Here is a tiny trained network, its code and every weight. The questions are about switching its units off for an input and a class, where a switched-off unit gives its printed mean instead of its output.

import numpy as np


def w(rows, s, z=0):
    codes = np.array(rows[::2]) - 128.0
    scale = np.full(codes.shape[1], s)
    scale[-1] = z or s
    return codes * scale


def f(y):
    return np.maximum(y, 0)


def log_softmax(a):
    a = a - a.max(-1, keepdims=True)
    return a - np.log(np.exp(a).sum(-1, keepdims=True))


def net(x, mask):
    res = np.array(x, float).reshape(1, 4) / 4 @ E
    y = f(res @ A[0][:, :-1].T + A[0][:, -1])
    res = res + np.where(mask, y, B[0][:, -1]) @ B[0][:, :-1]
    return log_softmax(res[-1] @ U[:, :-1].T + U[:, -1])


A, B = {}, {}
E = w([
[122,57,146,67,147],'x0',
[98,87,239,152,157],'x1',
[103,129,146,60,39],'x2',
[245,100,133,105,128],'x3',
],0.012)
A[0] = w([
[168,76,179,82,132,174],'neuron 1',
[78,55,151,109,191,248],'neuron 2',
[112,139,11,126,169,216],'neuron 3',
[65,126,187,194,111,193],'neuron 4',
[52,129,152,86,84,141],'neuron 5',
[136,80,243,161,136,154],'neuron 6',
[175,116,105,153,213,254],'neuron 7',
[72,190,69,98,82,253],'neuron 8',
[25,115,192,164,152,250],'neuron 9',
[219,90,111,73,120,217],'neuron 10',
[178,177,52,129,87,209],'neuron 11',
],0.011,0.0045)
B[0] = w([
[170,131,240,156,83,201],'neuron 1',
[108,83,238,153,191,225],'neuron 2',
[108,101,66,241,114,210],'neuron 3',
[110,184,106,55,200,212],'neuron 4',
[102,55,116,51,161,190],'neuron 5',
[187,169,208,55,157,229],'neuron 6',
[235,122,133,209,180,220],'neuron 7',
[10,85,30,126,49,215],'neuron 8',
[81,166,178,72,254,249],'neuron 9',
[173,83,167,154,66,221],'neuron 10',
[163,125,18,134,79,223],'neuron 11',
],0.0079,0.013)
U = w([
[144,195,192,47,202,116],'0',
[182,98,223,135,78,157],'1',
[54,254,88,185,106,134],'2',
[109,97,59,99,21,152],'3',
[48,90,127,36,133,198],'4',
[53,90,160,194,190,2],'5',
[217,148,76,192,162,151],'6',
],0.0094,0.0017)

Each question gives the input, the list of numbers given to net, and the class t.
The units are the neurons (one row each of A and B). Each row of codes is followed by its name. A weight is (code - 128) times the scale printed after its matrix; where a second scale follows, it is the last column's (A, B and U).
mask holds one flag per neuron, in row order. A switched-off neuron (its flag False) gives its mean, the last column of its row in B, instead of its output. The means were averaged over made-up inputs and are rounded, as every weight is.
A unit's drop is (log p(t) with every unit on - log p(t) with that unit switched off) / (log p(t) with every unit on - log p(t) with every unit switched off).
The circuit of an input: a set's keep is (log p(t) with only the set's units on - log p(t) with every unit switched off) / (log p(t) with every unit on - log p(t) with every unit switched off). Starting from all 11 units, units are removed one at a time, each time the one whose removal leaves the highest keep (on an exact tie, the one counted first), for as long as the keep stays at least 0.8.
units of the circuit, in order: the units of the circuit, biggest drop first
unit that matters most: the unit with the biggest drop
top k neurons: the k neurons with the biggest drops, biggest first
drop of u: that unit's drop, to one decimal
input [-4,1,-1,-3], class 2: unit that matters most -> neuron 2
input [-7,3,2,-4], class 4: units of the circuit, in order -> [neuron 8; neuron 7; neuron 3]
input [-4,0,4,-4], class 4: units of the circuit, in order -> [neuron 5; neuron 7]
input [7,4,-7,3], class 1: units of the circuit, in order -> [neuron 1; neuron 4]
input [-8,-5,2,-4], class 3: units of the circuit, in order -> [neuron 8; neuron 9]
input [8,-7,-6,-4], class 6: units of the circuit, in order -> [neuron 9; neuron 7]
input [7,-3,-5,-1], class 6: top 2 neurons -> [neuron 9; neuron 7]
input [3,-1,0,0], class 1: units of the circuit, in order -> [neuron 9; neuron 4]
input [3,-2,-6,-1], class 6: top 3 neurons -> [neuron 7; neuron 9; neuron 8]
input [6,-2,-4,4], class 1: top 2 neurons -> [neuron 10; neuron 1]
input [-6,0,4,1], class 3: drop of neuron 9 -> 0.2
input [7,-1,-8,4], class 1: drop of neuron 10 -> 0.3
input [-4,6,8,-1], class 0: drop of neuron 7 -> -0.1
input [0,5,6,-4], class 0: units of the circuit, in order -> [neuron 9]
input [8,-3,-2,-2], class 5: drop of neuron 9 -> -0.1
